Below are the code and all the weights of a small trained network. Each question names an input and a target symbol and asks about switching units off, where a switched-off unit gives its printed mean instead of its output.

import numpy as np


def w(rows, s, z=0):
    codes = np.array(rows[::2]) - 128.0
    scale = np.full(codes.shape[1], s)
    scale[-1] = z or s
    return codes * scale


def f(y):
    return np.maximum(y, 0)


def softmax(a):
    e = np.exp(a - a.max(-1, keepdims=True))
    return e / e.sum(-1, keepdims=True)


def log_softmax(a):
    a = a - a.max(-1, keepdims=True)
    return a - np.log(np.exp(a).sum(-1, keepdims=True))


def net(x, mask):
    ids = ['ΔΨΩαβγζλμξστ'.index(c) for c in x.split()]
    T = len(ids)
    res = E[ids] + P[:T]
    u = 0
    for l in range(2):
        r = res
        for j in range(3):
            rows = slice(2 * j, 2 * j + 2)
            q, k, v = (r @ M[l][rows].T for M in (Q, K, V))
            z = softmax(np.where(np.tri(T) > 0, q @ k.T / 2**0.5, -1e9)) @ v
            o = O[l][rows]
            res = res + np.where(mask[u + j], z, o[:, -1]) @ o[:, :-1]
        u += 3
        y = f(res @ A[l][:, :-1].T + A[l][:, -1])
        res = res + np.where(mask[u : u + 4], y, B[l][:, -1]) @ B[l][:, :-1]
        u += 4
    return log_softmax(res[-1] @ U[:, :-1].T + U[:, -1])


Q, K, V, O, A, B = {}, {}, {}, {}, {}, {}
E = w([
[89,118,239,144,196],'Δ',
[141,88,52,123,161],'Ψ',
[81,103,29,166,117],'Ω',
[87,64,179,144,141],'α',
[119,76,3,122,152],'β',
[85,63,146,109,83],'γ',
[65,54,116,72,48],'ζ',
[179,112,37,120,117],'λ',
[116,114,197,76,153],'μ',
[83,159,142,13,62],'ξ',
[203,208,116,110,116],'σ',
[124,214,89,224,224],'τ',
],0.018)
P = w([
[91,1,250,99,97],'0',
[149,39,194,147,57],'1',
[155,91,161,152,48],'2',
[151,132,129,134,64],'3',
[143,159,97,120,78],'4',
[129,205,67,91,89],'5',
[126,212,41,74,103],'6',
[121,235,20,45,107],'7',
],0.006)
Q[0] = w([
[54,24,178,90,92],'0.h0',
[139,101,81,54,31],'0.h0',
[8,127,241,126,152],'0.h1',
[168,35,135,69,59],'0.h1',
[129,148,17,123,84],'0.h2',
[51,110,206,93,164],'0.h2',
],0.011)
K[0] = w([
[161,6,142,129,36],'0.h0',
[117,141,73,68,30],'0.h0',
[134,21,195,168,112],'0.h1',
[132,142,155,62,81],'0.h1',
[120,182,101,110,114],'0.h2',
[156,55,182,144,100],'0.h2',
],0.012)
V[0] = w([
[190,122,214,159,167],'0.h0',
[152,100,137,143,100],'0.h0',
[92,78,83,157,176],'0.h1',
[1,156,116,155,55],'0.h1',
[143,151,175,83,115],'0.h2',
[99,129,128,50,123],'0.h2',
],0.0085)
O[0] = w([
[51,239,22,130,87,3],'0.h0',
[109,123,118,50,98,147],'0.h0',
[114,108,97,2,182,115],'0.h1',
[33,157,106,209,217,226],'0.h1',
[124,156,150,255,104,132],'0.h2',
[179,155,89,209,122,194],'0.h2',
],0.0061,0.0053)
A[0] = w([
[254,178,142,119,103,242],'0.n0',
[96,32,153,103,14,177],'0.n1',
[103,135,209,17,100,1],'0.n2',
[13,179,41,126,47,80],'0.n3',
],0.0091,0.0044)
B[0] = w([
[87,123,14,114,121,180],'0.n0',
[142,217,168,105,185,254],'0.n1',
[178,163,255,151,81,152],'0.n2',
[228,94,47,59,104,155],'0.n3',
],0.01,0.0088)
Q[1] = w([
[89,63,198,137,87],'1.h0',
[140,237,251,103,132],'1.h0',
[182,88,54,132,142],'1.h1',
[68,156,108,89,146],'1.h1',
[96,92,135,185,175],'1.h2',
[164,101,240,97,202],'1.h2',
],0.011)
K[1] = w([
[182,84,174,88,83],'1.h0',
[69,162,248,142,54],'1.h0',
[133,207,112,109,145],'1.h1',
[136,139,160,149,155],'1.h1',
[60,133,76,156,133],'1.h2',
[139,111,163,175,166],'1.h2',
],0.012)
V[1] = w([
[171,43,53,91,137],'1.h0',
[170,217,86,125,38],'1.h0',
[86,2,166,106,36],'1.h1',
[78,183,74,17,21],'1.h1',
[76,151,128,49,56],'1.h2',
[190,100,213,122,121],'1.h2',
],0.0081)
O[1] = w([
[254,214,158,147,101,65],'1.h0',
[59,243,100,139,172,177],'1.h0',
[198,99,174,144,86,2],'1.h1',
[84,193,134,188,67,145],'1.h1',
[164,46,108,122,148,161],'1.h2',
[152,139,81,137,165,131],'1.h2',
],0.0082,0.0055)
A[1] = w([
[255,90,141,113,60,70],'1.n0',
[165,164,133,35,65,131],'1.n1',
[205,79,176,83,87,100],'1.n2',
[83,152,241,148,184,2],'1.n3',
],0.009,0.0092)
B[1] = w([
[210,85,157,52,90,229],'1.n0',
[109,158,194,161,222,254],'1.n1',
[4,205,107,124,39,193],'1.n2',
[223,168,170,146,16,222],'1.n3',
],0.012,0.0048)
U = w([
[126,147,131,131,150,37],'Δ',
[86,157,250,160,151,193],'Ψ',
[94,96,32,85,92,148],'Ω',
[134,148,122,121,141,68],'α',
[135,156,130,102,105,60],'β',
[148,145,104,106,139,104],'γ',
[130,133,80,98,122,129],'ζ',
[163,174,178,160,205,51],'λ',
[154,153,126,123,151,93],'μ',
[171,117,92,188,118,254],'ξ',
[118,178,120,143,115,54],'σ',
[84,118,79,95,203,189],'τ',
],0.013,0.0076)

Each question gives the input, a string of symbols that net reads in full, and the target symbol t.
The units are the heads (2 rows each of Q, K, V and O) and the neurons (one row each of A and B). Each row of codes is followed by its name. A weight is (code - 128) times the scale printed after its matrix; where a second scale follows, it is the last column's (O, A, B and U).
mask holds one flag per unit, layer by layer, with each layer's heads first. A switched-off unit (its flag False) gives its mean, the last column of its rows in O or B, instead of its output. The means were averaged over made-up inputs and are rounded, as every weight is.
A unit's drop is (log p(t) with every unit on - log p(t) with that unit switched off) / (log p(t) with every unit on - log p(t) with every unit switched off).
The circuit of an input: a set's keep is (log p(t) with only the set's units on - log p(t) with every unit switched off) / (log p(t) with every unit on - log p(t) with every unit switched off). Starting from the 12 units with the biggest drops (on a tie, the unit counted first), units are removed one at a time, each time the one whose removal leaves the highest keep (on an exact tie, the one counted first), for as long as the keep stays at least 0.8.
units of the circuit, in order: the units of the circuit, biggest drop first
most important unit: the unit with the biggest drop
top k neurons: the k neurons with the biggest drops, biggest first
top k neurons in layer l: the k neurons of layer l with the biggest drops, biggest first
which heads matter: for each layer, one digit per head in row order, 1 if its drop is at least 0.15 and else 0, layers parted by /
input τ γ Ω τ σ, target τ: units of the circuit, in order => (0.n0; 1.h1)
input β λ ξ ζ, target Ψ: units of the circuit, in order => (0.n1)
input γ λ λ ξ α β ξ ζ, target Ψ: which heads matter => 110 / 000
input μ Δ τ Δ λ Ω, target λ: which heads matter => 010 / 100
input ζ Ψ γ β τ Ω ξ ξ, target τ: units of the circuit, in order => (0.n1; 1.h0; 1.n3)
input ξ ξ Ψ γ σ ξ, target Ω: units of the circuit, in order => (1.h0; 0.h1; 0.n1; 1.n1)
input σ ζ Δ α μ ξ, target Ψ: top 2 neurons in layer 0 => (0.n2; 0.n3)
input Ω ζ ζ, target τ: units of the circuit, in order => (0.n1; 1.h0; 0.n3; 1.n3)
input λ α λ, target λ: top 2 neurons => (1.n1; 0.n0)
input ζ σ ζ, target τ: units of the circuit, in order => (0.n1; 1.h0; 1.h2; 0.n2)
input Ω γ σ λ Ψ, target σ: units of the circuit, in order => (0.n0; 1.h0; 1.h1; 0.h1)
input τ λ α τ λ, target τ: top 2 neurons in layer 1 => (1.n1; 1.n3)
input ξ Ψ μ γ β Δ ξ Δ, target τ: units of the circuit, in order => (1.h0; 0.n2)
input γ λ ξ Ψ, target ξ: units of the circuit, in order => (0.n1; 1.h0)
input Ψ ξ γ α σ γ, target τ: units of the circuit, in order => (0.n1; 1.h0; 0.n2)
input ζ Ω Δ ξ λ, target ξ: units of the circuit, in order => (0.n1; 1.h0; 0.h1)
input ξ Ψ ξ ζ ξ Ψ, target ξ: units of the circuit, in order => (0.n1; 1.h0; 0.h2)
input α ξ Δ β β β Ψ β, target β: which heads matter => 110 / 100
input α ξ ζ γ λ ξ γ α, target τ: most important unit => 0.n1
input β γ ξ σ β, target σ: most important unit => 0.n0
input σ γ γ γ σ α λ, target σ: units of the circuit, in order => (1.h0; 1.h1; 0.n0)
input ξ ξ γ ξ μ μ, target τ: top 2 neurons => (0.n1; 1.n1)
input ξ Ω α β α β, target β: top 3 neurons => (1.n2; 1.n0; 0.n1)
input Δ ζ μ ξ α ξ λ μ, target τ: top 3 neurons => (0.n1; 1.n3; 0.n0)
input τ β τ Ψ, target τ: which heads matter => 100 / 010
input λ ξ ξ σ ξ ζ γ, target Ψ: top 3 neurons => (0.n0; 1.n3; 0.n3)
